Here is a tiny trained network, its code and every weight. The questions are about switching its units off for an input and a class, where a switched-off unit gives its printed mean instead of its output.

import numpy as np


def w(rows, s, z=0):
    codes = np.array(rows[::2]) - 128.0
    scale = np.full(codes.shape[1], s)
    scale[-1] = z or s
    return codes * scale


def f(y):
    return y / 2 * (1 + np.tanh(0.7978845608 * (y + 0.044715 * y**3)))


def log_softmax(a):
    a = a - a.max(-1, keepdims=True)
    return a - np.log(np.exp(a).sum(-1, keepdims=True))


def net(x, mask):
    res = np.array(x, float).reshape(1, 6) / 4 @ E
    y = f(res @ A[0][:, :-1].T + A[0][:, -1])
    res = res + np.where(mask, y, B[0][:, -1]) @ B[0][:, :-1]
    return log_softmax(res[-1] @ U[:, :-1].T + U[:, -1])


A, B = {}, {}
E = w([
[78,174,196,80,69,114,72,141,135],'x0',
[119,138,168,222,149,71,69,96,127],'x1',
[141,185,45,103,136,135,52,106,210],'x2',
[109,191,178,148,173,175,197,141,177],'x3',
[101,210,72,138,141,142,126,147,32],'x4',
[149,175,109,101,133,2,163,154,146],'x5',
],0.012)
A[0] = w([
[101,184,165,126,172,193,143,146,167,127],'n0',
[159,115,115,50,126,154,152,142,138,122],'n1',
[66,136,163,94,39,115,103,157,163,88],'n2',
[83,97,161,122,78,137,193,174,73,129],'n3',
[93,184,38,154,161,151,150,135,35,29],'n4',
[177,131,121,104,121,90,142,106,171,113],'n5',
[108,169,80,89,175,131,80,125,140,117],'n6',
[140,155,179,208,134,93,48,80,133,137],'n7',
[105,71,183,139,123,93,174,127,124,138],'n8',
[186,134,111,76,126,40,163,175,150,131],'n9',
[110,107,151,236,158,78,105,103,165,105],'n10',
[94,104,111,122,74,216,142,94,133,103],'n11',
[55,201,151,94,67,133,93,161,92,111],'n12',
[221,38,113,156,172,123,164,102,195,117],'n13',
[110,140,112,21,91,158,191,116,122,106],'n14',
[151,189,94,126,113,148,93,117,206,59],'n15',
[119,158,154,124,79,117,109,149,136,102],'n16',
[55,109,219,63,62,100,93,114,202,120],'n17',
[161,220,97,123,123,57,160,180,68,95],'n18',
[139,101,147,168,92,191,100,96,134,98],'n19',
[156,31,49,78,2,75,40,78,43,110],'n20',
[93,142,119,119,192,228,59,123,71,134],'n21',
[127,108,193,122,122,113,190,140,63,68],'n22',
[163,147,103,51,192,136,73,111,173,162],'n23',
[114,155,65,131,141,152,109,101,169,131],'n24',
[113,104,119,154,106,186,121,102,130,125],'n25',
[150,153,83,56,124,185,153,194,138,101],'n26',
[136,173,173,102,67,120,97,114,125,88],'n27',
[160,106,103,67,87,135,137,132,110,93],'n28',
[181,44,171,80,121,113,137,114,241,2],'n29',
[160,149,114,115,128,149,72,97,213,99],'n30',
[106,198,185,131,206,170,173,127,172,84],'n31',
[247,101,53,183,211,130,178,107,107,89],'n32',
[171,72,126,37,76,159,166,172,182,108],'n33',
[101,194,163,117,154,159,183,123,177,96],'n34',
[110,150,149,97,163,48,178,141,188,94],'n35',
],0.011,0.0063)
B[0] = w([
[164,132,124,121,134,114,71,133,125,193],'n0',
[97,153,96,133,165,57,150,90,119,173],'n1',
[100,115,86,144,137,162,122,184,162,190],'n2',
[112,106,169,143,116,98,174,128,83,193],'n3',
[159,209,151,172,68,255,165,121,104,187],'n4',
[127,107,144,102,91,163,99,122,135,163],'n5',
[124,89,182,139,107,125,197,144,83,181],'n6',
[116,198,115,90,207,63,195,70,112,212],'n7',
[128,93,181,101,85,115,157,155,93,183],'n8',
[96,77,145,92,128,144,71,62,184,196],'n9',
[122,172,118,87,187,81,160,59,92,199],'n10',
[115,94,133,87,137,128,100,80,184,181],'n11',
[75,159,47,168,101,183,170,168,158,207],'n12',
[124,177,69,202,61,214,132,152,151,210],'n13',
[114,149,118,130,182,93,134,97,94,193],'n14',
[110,72,149,115,108,53,161,153,79,187],'n15',
[89,128,108,141,151,150,124,146,141,157],'n16',
[80,176,50,200,82,209,144,167,149,225],'n17',
[127,108,159,50,83,205,76,66,160,195],'n18',
[104,102,150,78,127,129,84,86,183,172],'n19',
[247,123,144,155,175,105,53,190,143,251],'n20',
[105,125,165,70,88,150,91,83,172,202],'n21',
[104,52,142,134,107,77,166,151,65,182],'n22',
[115,113,160,116,108,116,157,138,74,199],'n23',
[124,63,143,145,88,75,209,154,63,180],'n24',
[99,96,124,80,118,130,113,103,166,166],'n25',
[127,165,119,127,184,89,160,94,114,190],'n26',
[105,124,71,159,124,101,143,148,152,171],'n27',
[145,160,118,134,157,68,132,121,142,161],'n28',
[168,214,197,144,80,193,153,80,100,202],'n29',
[131,56,189,129,83,107,196,154,78,197],'n30',
[232,88,127,155,173,91,26,208,146,199],'n31',
[18,112,25,185,138,147,125,196,182,205],'n32',
[125,188,129,96,173,87,174,99,125,199],'n33',
[203,128,137,165,179,125,43,181,122,188],'n34',
[138,92,131,73,121,157,88,98,167,186],'n35',
],0.01,0.017)
U = w([
[51,130,38,179,128,136,129,180,154,109],'0',
[107,29,179,120,102,75,169,159,33,94],'1',
[239,111,133,143,201,92,49,184,136,95],'2',
[141,205,147,141,78,177,134,105,112,254],'3',
[89,187,104,97,252,50,151,60,106,85],'4',
[85,62,151,45,120,130,68,61,197,94],'5',
],0.014,0.0088)

Each question gives the input, the list of numbers given to net, and the class t.
The units are the neurons (one row each of A and B). Each row of codes is followed by its name. A weight is (code - 128) times the scale printed after its matrix; where a second scale follows, it is the last column's (A, B and U).
mask holds one flag per neuron, in row order. A switched-off neuron (its flag False) gives its mean, the last column of its row in B, instead of its output. The means were averaged over made-up inputs and are rounded, as every weight is.
A unit's drop is (log p(t) with every unit on - log p(t) with that unit switched off) / (log p(t) with every unit on - log p(t) with every unit switched off).
The circuit of an input: a set's keep is (log p(t) with only the set's units on - log p(t) with every unit switched off) / (log p(t) with every unit on - log p(t) with every unit switched off). Starting from the 12 units with the biggest drops (on a tie, the unit counted first), units are removed one at a time, each time the one whose removal leaves the highest keep (on an exact tie, the one counted first), for as long as the keep stays at least 0.8.
circuit, biggest first: the units of the circuit, biggest drop first
k most important neurons: the k neurons with the biggest drops, biggest first
drop when u is switched off: that unit's drop, to one decimal
input [-6,-7,3,-3,-5,5], class 4: 2 most important neurons : (n33; n17)
input [8,7,8,0,-6,6], class 0: 3 most important neurons : (n17; n2; n27)
input [2,-3,-5,3,-6,-7], class 5: circuit, biggest first : (n11)
input [-1,5,7,-2,3,-7], class 1: circuit, biggest first : (n24; n30)
input [3,-2,-5,1,-8,-8], class 3: 3 most important neurons : (n29; n17; n9)
input [1,-8,4,1,-4,8], class 4: 2 most important neurons : (n33; n26)
input [0,-6,7,-1,8,-3], class 3: 4 most important neurons : (n4; n21; n22; n12)
input [1,5,4,3,0,3], class 4: 2 most important neurons : (n7; n10)
input [8,-2,-3,-8,3,0], class 0: 2 most important neurons : (n12; n17)
input [-3,-2,-7,-5,4,8], class 5: 2 most important neurons : (n18; n9)
input [4,2,-2,-2,1,5], class 5: 3 most important neurons : (n18; n32; n13)
input [2,8,8,2,-2,1], class 1: 2 most important neurons : (n30; n15)
input [-4,-1,6,-8,8,3], class 2: 3 most important neurons : (n20; n17; n29)
input [8,0,-1,4,8,-4], class 0: 3 most important neurons : (n12; n29; n27)
input [-1,-6,2,-7,-8,-5], class 3: circuit, biggest first : (n29)
input [-2,0,-4,3,-5,4], class 3: drop when n14 is switched off : 0.0
input [6,4,-3,5,2,2], class 0: drop when n12 is switched off : 0.5
input [0,-3,-5,6,0,4], class 2: drop when n6 is switched off : 0.1
